Below are the code and all the weights of a small trained network. Each question names an input and a target symbol and asks about switching units off, where a switched-off unit gives its printed mean instead of its output.

import numpy as np


def w(rows, s, z=0):
    codes = np.array(rows[::2]) - 128.0
    scale = np.full(codes.shape[1], s)
    scale[-1] = z or s
    return codes * scale


def norm(h):
    return h / np.sqrt((h * h).mean(-1, keepdims=True) + 1e-5)


def f(y):
    return np.maximum(y, 0)


def softmax(a):
    e = np.exp(a - a.max(-1, keepdims=True))
    return e / e.sum(-1, keepdims=True)


def log_softmax(a):
    a = a - a.max(-1, keepdims=True)
    return a - np.log(np.exp(a).sum(-1, keepdims=True))


def net(x, mask):
    ids = ['αβγεζθλμξστ'.index(c) for c in x.split()]
    T = len(ids)
    res = E[ids] + P[:T]
    u = 0
    for l in range(2):
        r = norm(res)
        for j in range(2):
            rows = slice(3 * j, 3 * j + 3)
            q, k, v = (r @ M[l][rows].T for M in (Q, K, V))
            z = softmax(np.where(np.tri(T) > 0, q @ k.T / 3**0.5, -1e9)) @ v
            o = O[l][rows]
            res = res + np.where(mask[u + j], z, o[:, -1]) @ o[:, :-1]
        u += 2
        y = f(norm(res) @ A[l][:, :-1].T + A[l][:, -1])
        res = res + np.where(mask[u : u + 12], y, B[l][:, -1]) @ B[l][:, :-1]
        u += 12
    return log_softmax(norm(res)[-1] @ U[:, :-1].T + U[:, -1])


Q, K, V, O, A, B = {}, {}, {}, {}, {}, {}
E = w([
[160,228,113,161,174,124,213],'α',
[17,147,139,132,103,168,179],'β',
[132,130,43,99,131,168,145],'γ',
[118,92,102,209,11,141,143],'ε',
[125,126,128,134,209,106,159],'ζ',
[66,21,198,136,147,115,55],'θ',
[93,142,153,103,136,67,84],'λ',
[254,128,127,102,160,138,34],'μ',
[129,104,125,53,125,75,161],'ξ',
[138,199,84,16,66,237,80],'σ',
[140,40,131,145,130,127,167],'τ',
],0.0074)
P = w([
[114,177,137,242,84,253,131],'0',
[129,139,120,79,135,212,105],'1',
[119,136,110,84,121,190,111],'2',
[129,135,118,94,116,162,106],'3',
[131,134,119,106,107,139,104],'4',
[133,135,112,120,105,120,103],'5',
[131,138,108,130,102,93,108],'6',
[135,137,94,144,100,75,116],'7',
[135,134,81,161,95,55,118],'8',
],0.0035)
Q[0] = w([
[139,101,152,93,148,40,203],'0.h0',
[62,133,79,140,108,162,185],'0.h0',
[143,211,141,155,168,137,85],'0.h0',
[133,120,135,123,93,243,111],'0.h1',
[128,57,163,53,222,9,191],'0.h1',
[81,97,82,86,152,100,193],'0.h1',
],0.015)
K[0] = w([
[107,67,121,132,156,7,159],'0.h0',
[109,117,197,136,73,139,214],'0.h0',
[84,199,156,102,170,153,74],'0.h0',
[106,109,154,125,155,217,166],'0.h1',
[127,37,108,110,149,34,206],'0.h1',
[120,73,117,218,134,113,144],'0.h1',
],0.012)
V[0] = w([
[98,101,237,174,157,190,1],'0.h0',
[128,150,169,212,178,190,69],'0.h0',
[127,78,154,119,161,163,132],'0.h0',
[76,167,10,110,118,96,151],'0.h1',
[105,233,91,46,142,138,116],'0.h1',
[177,111,208,46,5,75,146],'0.h1',
],0.0034)
O[0] = w([
[42,98,3,133,201,62,198,65],'0.h0',
[116,143,53,172,172,46,169,3],'0.h0',
[127,131,105,118,149,163,145,202],'0.h0',
[144,120,202,192,47,131,115,116],'0.h1',
[174,131,171,204,83,49,218,8],'0.h1',
[177,152,231,12,146,196,180,221],'0.h1',
],0.0024,0.0014)
A[0] = w([
[128,253,115,104,133,107,172,59],'0.n0',
[86,198,150,67,156,90,85,2],'0.n1',
[126,145,106,240,150,144,150,116],'0.n2',
[148,159,102,113,29,102,114,139],'0.n3',
[115,134,104,94,73,61,83,76],'0.n4',
[97,109,218,177,199,136,78,124],'0.n5',
[205,101,157,137,142,152,104,152],'0.n6',
[209,29,84,97,129,178,163,98],'0.n7',
[165,61,162,139,151,68,241,156],'0.n8',
[103,181,119,97,200,108,146,105],'0.n9',
[101,196,107,70,87,138,152,119],'0.n10',
[52,26,147,102,151,93,111,99],'0.n11',
],0.0055,0.002)
B[0] = w([
[189,147,45,116,77,111,240,170],'0.n0',
[71,152,109,93,197,60,220,166],'0.n1',
[219,82,157,129,141,83,53,174],'0.n2',
[114,107,150,29,118,187,62,182],'0.n3',
[132,147,217,119,103,74,155,167],'0.n4',
[68,160,120,26,134,182,88,167],'0.n5',
[60,178,180,164,157,113,152,185],'0.n6',
[2,151,193,196,107,141,209,253],'0.n7',
[183,118,199,61,122,236,123,177],'0.n8',
[187,163,178,89,93,110,173,166],'0.n9',
[157,164,52,149,176,192,91,196],'0.n10',
[177,97,15,70,198,187,164,235],'0.n11',
],0.0059,0.0043)
Q[1] = w([
[175,103,180,6,79,136,130],'1.h0',
[117,177,78,149,78,207,85],'1.h0',
[73,59,71,107,167,131,113],'1.h0',
[129,145,35,167,165,120,56],'1.h1',
[103,181,163,200,96,101,108],'1.h1',
[65,123,61,161,94,124,203],'1.h1',
],0.015)
K[1] = w([
[163,119,108,1,73,114,80],'1.h0',
[170,156,87,174,101,203,56],'1.h0',
[85,27,90,121,180,149,141],'1.h0',
[172,153,66,198,182,124,58],'1.h1',
[139,159,196,190,145,146,138],'1.h1',
[97,96,110,217,112,72,166],'1.h1',
],0.014)
V[1] = w([
[119,141,217,167,253,122,110],'1.h0',
[137,43,187,136,95,127,202],'1.h0',
[242,130,132,162,158,202,132],'1.h0',
[216,126,148,159,116,105,152],'1.h1',
[116,149,71,222,59,187,138],'1.h1',
[132,178,133,112,103,95,200],'1.h1',
],0.0064)
O[1] = w([
[122,111,212,213,198,139,41,123],'1.h0',
[189,92,164,157,177,109,253,155],'1.h0',
[143,145,130,210,47,86,127,147],'1.h0',
[152,140,85,123,125,182,108,3],'1.h1',
[217,159,223,74,138,135,181,42],'1.h1',
[96,193,121,135,82,184,138,162],'1.h1',
],0.0042,0.003)
A[1] = w([
[229,90,203,109,177,25,75,138],'1.n0',
[167,21,72,100,55,169,59,174],'1.n1',
[81,23,139,231,174,109,253,53],'1.n2',
[109,99,39,131,133,119,122,252],'1.n3',
[41,227,157,73,159,108,124,97],'1.n4',
[155,195,175,180,114,169,115,181],'1.n5',
[12,192,72,92,219,40,136,90],'1.n6',
[105,132,153,228,148,156,57,99],'1.n7',
[90,207,94,70,111,75,87,77],'1.n8',
[72,84,99,150,61,123,253,130],'1.n9',
[173,125,225,96,138,137,160,30],'1.n10',
[45,52,226,127,185,110,99,154],'1.n11',
],0.0058,0.0023)
B[1] = w([
[26,115,100,144,62,144,139,148],'1.n0',
[142,60,131,154,177,133,89,190],'1.n1',
[119,149,175,208,184,246,169,241],'1.n2',
[189,195,147,94,151,118,116,206],'1.n3',
[103,123,185,149,89,88,114,229],'1.n4',
[123,104,131,88,154,82,105,177],'1.n5',
[106,49,122,87,121,74,211,240],'1.n6',
[95,171,94,153,127,70,124,149],'1.n7',
[93,142,158,163,144,176,191,194],'1.n8',
[148,86,128,194,115,97,80,243],'1.n9',
[153,177,178,83,161,95,68,180],'1.n10',
[202,164,54,134,163,127,142,252],'1.n11',
],0.011,0.0047)
U = w([
[143,167,81,57,88,229,116,129],'α',
[176,180,225,71,167,87,73,89],'β',
[187,27,131,171,99,110,47,149],'γ',
[253,168,83,145,94,82,177,71],'ε',
[155,69,44,66,227,134,104,77],'ζ',
[72,101,146,90,139,64,234,162],'θ',
[78,120,17,156,90,148,147,96],'λ',
[82,171,78,192,175,50,62,153],'μ',
[38,118,196,126,64,158,82,76],'ξ',
[126,141,136,171,51,109,142,7],'σ',
[144,123,176,206,204,185,169,210],'τ',
],0.011,0.0018)

Each question gives the input, a string of symbols that net reads in full, and the target symbol t.
The units are the heads (3 rows each of Q, K, V and O) and the neurons (one row each of A and B). Each row of codes is followed by its name. A weight is (code - 128) times the scale printed after its matrix; where a second scale follows, it is the last column's (O, A, B and U).
mask holds one flag per unit, layer by layer, with each layer's heads first. A switched-off unit (its flag False) gives its mean, the last column of its rows in O or B, instead of its output. The means were averaged over made-up inputs and are rounded, as every weight is.
A unit's drop is (log p(t) with every unit on - log p(t) with that unit switched off) / (log p(t) with every unit on - log p(t) with every unit switched off).
The circuit of an input: a set's keep is (log p(t) with only the set's units on - log p(t) with every unit switched off) / (log p(t) with every unit on - log p(t) with every unit switched off). Starting from the 12 units with the biggest drops (on a tie, the unit counted first), units are removed one at a time, each time the one whose removal leaves the highest keep (on an exact tie, the one counted first), for as long as the keep stays at least 0.8.
units of the circuit, in order: the units of the circuit, biggest drop first
k most important neurons: the k neurons with the biggest drops, biggest first
top k neurons in layer l: the k neurons of layer l with the biggest drops, biggest first
heads that matter: for each layer, one digit per head in row order, 1 if its drop is at least 0.15 and else 0, layers parted by /
input ε λ μ γ, target ε: units of the circuit, in order => 1.h0; 1.n2; 1.h1
input μ α μ τ γ, target μ: heads that matter => 00 / 10
input β τ ξ ξ σ τ β, target β: most important neuron => 0.n7
input θ ξ τ ε ζ μ ξ α β, target θ: units of the circuit, in order => 0.n7; 1.n2
input ξ σ ξ, target ξ: heads that matter => 01 / 10
input ξ τ γ, target ξ: heads that matter => 00 / 00
input θ θ ξ, target β: heads that matter => 11 / 00
input α σ α γ, target α: heads that matter => 00 / 01
input λ λ τ τ α τ β, target λ: top 2 neurons in layer 1 => 1.n2; 1.n11
input μ α τ ξ α τ τ θ β, target μ: heads that matter => 10 / 10
input β ζ α ε τ τ λ β, target β: heads that matter => 11 / 01
input α ε λ β σ ζ α θ, target ζ: heads that matter => 00 / 00
input α α τ β, target α: heads that matter => 00 / 01
input ζ θ ξ μ ζ, target β: 2 most important neurons => 0.n8; 0.n9
input β γ λ β ξ σ β γ, target β: heads that matter => 01 / 01
input λ γ γ, target λ: top 2 neurons in layer 0 => 0.n7; 0.n10
input μ τ ξ τ β, target μ: heads that matter => 00 / 10
input γ τ τ θ λ ε τ τ β, target γ: 2 most important neurons => 0.n2; 1.n2
input σ τ τ λ θ α β, target σ: top 2 neurons in layer 1 => 1.n11; 1.n2
input σ β ξ ζ θ β β, target σ: heads that matter => 01 / 11
input μ τ ξ ξ σ ζ, target ξ: heads that matter => 11 / 11
input θ λ β, target θ: top neuron in layer 1 => 1.n6
input τ τ ε γ ζ, target μ: top 2 neurons in layer 1 => 1.n7; 1.n2
input α ε ξ β, target α: top 2 neurons in layer 0 => 0.n7; 0.n10
input λ τ λ θ θ σ ξ λ β, target λ: top 2 neurons in layer 0 => 0.n10; 0.n7
input ξ λ σ ξ μ τ ξ λ β, target ξ: 2 most important neurons => 1.n11; 0.n11
